Below are the code and all the weights of a small trained network. Each question names an input and a class and asks about switching units off, where a switched-off unit gives its printed mean instead of its output.

import numpy as np


def w(rows, s, z=0):
    codes = np.array(rows[::2]) - 128.0
    scale = np.full(codes.shape[1], s)
    scale[-1] = z or s
    return codes * scale


def f(y):
    return y / 2 * (1 + np.tanh(0.7978845608 * (y + 0.044715 * y**3)))


def log_softmax(a):
    a = a - a.max(-1, keepdims=True)
    return a - np.log(np.exp(a).sum(-1, keepdims=True))


def net(x, mask):
    res = np.array(x, float).reshape(1, 7) / 4 @ E
    y = f(res @ A[0][:, :-1].T + A[0][:, -1])
    res = res + np.where(mask, y, B[0][:, -1]) @ B[0][:, :-1]
    return log_softmax(res[-1] @ U[:, :-1].T + U[:, -1])


A, B = {}, {}
E = w([
[119,71,118,182,76,159,94,116],'x0',
[206,100,65,172,137,183,180,213],'x1',
[45,172,129,254,163,120,115,122],'x2',
[121,169,37,137,22,119,179,94],'x3',
[138,173,131,86,161,95,148,144],'x4',
[128,127,126,125,137,128,132,124],'x5',
[54,150,96,33,171,201,119,159],'x6',
],0.0089)
A[0] = w([
[157,117,109,134,142,28,92,17,127],'neuron 1',
[169,144,113,156,120,176,138,198,79],'neuron 2',
[96,243,112,207,198,56,150,138,132],'neuron 3',
[120,180,137,99,149,125,70,28,46],'neuron 4',
[11,168,86,71,138,250,143,176,4],'neuron 5',
[139,2,207,156,118,104,91,151,200],'neuron 6',
[248,79,126,225,115,88,172,55,195],'neuron 7',
[73,106,155,82,96,126,78,36,31],'neuron 8',
[147,116,74,130,187,122,199,183,123],'neuron 9',
[85,84,205,117,190,167,87,180,123],'neuron 10',
[158,38,164,65,56,122,97,133,210],'neuron 11',
[186,156,196,168,148,108,155,93,60],'neuron 12',
[176,122,71,157,167,152,161,183,58],'neuron 13',
[57,65,80,101,101,206,74,130,139],'neuron 14',
[142,132,188,102,78,112,82,33,245],'neuron 15',
[106,123,74,132,67,70,176,80,137],'neuron 16',
[60,155,53,156,53,151,169,75,124],'neuron 17',
[100,159,129,83,64,83,230,157,205],'neuron 18',
[174,111,133,77,79,155,122,103,107],'neuron 19',
[101,243,167,70,136,63,83,121,168],'neuron 20',
[40,82,97,235,135,229,74,61,165],'neuron 21',
],0.0081,0.0042)
B[0] = w([
[133,176,143,111,80,181,137,139,181],'neuron 1',
[145,101,159,201,89,177,124,58,157],'neuron 2',
[204,197,59,98,199,121,54,92,211],'neuron 3',
[206,86,173,208,75,187,121,93,158],'neuron 4',
[150,137,238,76,45,93,51,232,191],'neuron 5',
[100,142,150,146,153,73,221,164,206],'neuron 6',
[52,231,160,53,82,165,82,174,250],'neuron 7',
[199,107,199,188,124,177,141,43,168],'neuron 8',
[119,92,96,172,40,195,159,104,170],'neuron 9',
[50,88,186,182,150,56,204,134,190],'neuron 10',
[223,173,98,120,237,145,111,114,195],'neuron 11',
[52,154,196,120,94,86,124,176,153],'neuron 12',
[180,89,129,155,90,166,127,3,165],'neuron 13',
[66,183,173,95,83,161,162,223,175],'neuron 14',
[131,156,127,132,153,210,151,167,205],'neuron 15',
[104,50,127,131,108,44,179,174,180],'neuron 16',
[140,23,179,135,186,57,180,134,196],'neuron 17',
[122,54,68,149,169,116,150,166,177],'neuron 18',
[155,95,132,79,226,79,89,74,157],'neuron 19',
[100,152,141,177,120,208,190,93,194],'neuron 20',
[122,148,49,80,227,164,78,121,231],'neuron 21',
],0.0068,0.011)
U = w([
[142,147,93,95,149,182,149,121,253],'0',
[133,186,175,59,23,130,66,161,99],'1',
[150,130,84,102,163,177,143,104,235],'2',
[193,84,138,212,77,248,126,29,9],'3',
[211,117,57,57,248,133,38,73,44],'4',
[118,26,155,157,152,1,186,109,18],'5',
],0.0079,0.0055)

Each question gives the input, the list of numbers given to net, and the class t.
The units are the neurons (one row each of A and B). Each row of codes is followed by its name. A weight is (code - 128) times the scale printed after its matrix; where a second scale follows, it is the last column's (A, B and U).
mask holds one flag per neuron, in row order. A switched-off neuron (its flag False) gives its mean, the last column of its row in B, instead of its output. The means were averaged over made-up inputs and are rounded, as every weight is.
A unit's drop is (log p(t) with every unit on - log p(t) with that unit switched off) / (log p(t) with every unit on - log p(t) with every unit switched off).
The circuit of an input: a set's keep is (log p(t) with only the set's units on - log p(t) with every unit switched off) / (log p(t) with every unit on - log p(t) with every unit switched off). Starting from the 12 units with the biggest drops (on a tie, the unit counted first), units are removed one at a time, each time the one whose removal leaves the highest keep (on an exact tie, the one counted first), for as long as the keep stays at least 0.8.
units of the circuit, in order: the units of the circuit, biggest drop first
most important unit: the unit with the biggest drop
top k neurons: the k neurons with the biggest drops, biggest first
drop when u is switched off: that unit's drop, to one decimal
input [0,6,2,-7,-3,-4,3], class 5: most important unit => neuron 10
input [-4,-4,-8,0,-2,8,1], class 4: top 2 neurons => (neuron 11; neuron 19)
input [0,-1,2,-5,-1,-6,1], class 5: units of the circuit, in order => (neuron 10; neuron 7)
input [2,-8,-5,5,1,-2,-5], class 3: units of the circuit, in order => (neuron 8; neuron 4)
input [1,-7,2,0,1,8,-7], class 1: top 3 neurons => (neuron 7; neuron 12; neuron 1)
input [-7,-3,7,8,1,-6,4], class 5: top 3 neurons => (neuron 17; neuron 16; neuron 7)
input [4,6,-6,0,4,-4,0], class 3: top 2 neurons => (neuron 21; neuron 2)
input [-5,-4,6,-8,-4,-1,2], class 5: top 3 neurons => (neuron 10; neuron 7; neuron 11)
input [-6,-5,0,-3,3,-1,7], class 1: top 3 neurons => (neuron 5; neuron 21; neuron 11)
input [8,-4,6,-8,-4,0,-6], class 2: units of the circuit, in order => (neuron 21; neuron 15; neuron 6)
input [0,-2,8,7,-3,-8,0], class 4: units of the circuit, in order => (neuron 21; neuron 3)
input [-7,-3,8,-3,-7,1,6], class 4: top 2 neurons => (neuron 3; neuron 21)
input [-1,6,0,-5,-3,0,5], class 3: top 2 neurons => (neuron 7; neuron 13)
input [1,-4,8,-2,-6,-6,-2], class 4: units of the circuit, in order => (neuron 21)
input [4,0,-6,4,0,-6,7], class 1: top 4 neurons => (neuron 5; neuron 14; neuron 21; neuron 3)
input [3,4,-8,7,7,-1,1], class 4: units of the circuit, in order => (neuron 19; neuron 11)
input [3,-2,5,5,-3,6,-3], class 4: units of the circuit, in order => (neuron 21; neuron 20)
input [1,-6,-1,-2,-3,5,-4], class 3: top 3 neurons => (neuron 8; neuron 4; neuron 5)
input [5,8,8,-1,0,-8,6], class 3: top 2 neurons => (neuron 2; neuron 13)
input [5,-2,3,-6,-3,1,2], class 5: units of the circuit, in order => (neuron 10)
input [-1,-5,0,-8,7,4,1], class 5: top 3 neurons => (neuron 10; neuron 7; neuron 21)
input [6,-8,-3,0,-7,-1,-1], class 3: top 3 neurons => (neuron 8; neuron 4; neuron 3)
input [-6,2,7,3,6,-8,-7], class 1: top 3 neurons => (neuron 7; neuron 21; neuron 12)
input [3,4,7,4,0,7,0], class 4: top 2 neurons => (neuron 21; neuron 3)
input [5,2,8,-8,-7,0,-4], class 4: drop when neuron 17 is switched off => 0.1
input [0,4,-4,8,4,-7,-8], class 1: drop when neuron 14 is switched off => -0.2
input [-1,0,7,-2,5,0,1], class 4: units of the circuit, in order => (neuron 3)
input [3,7,3,4,6,8,4], class 3: drop when neuron 13 is switched off => 0.2
input [0,-8,-5,-7,-7,3,-2], class 3: drop when neuron 8 is switched off => 0.4
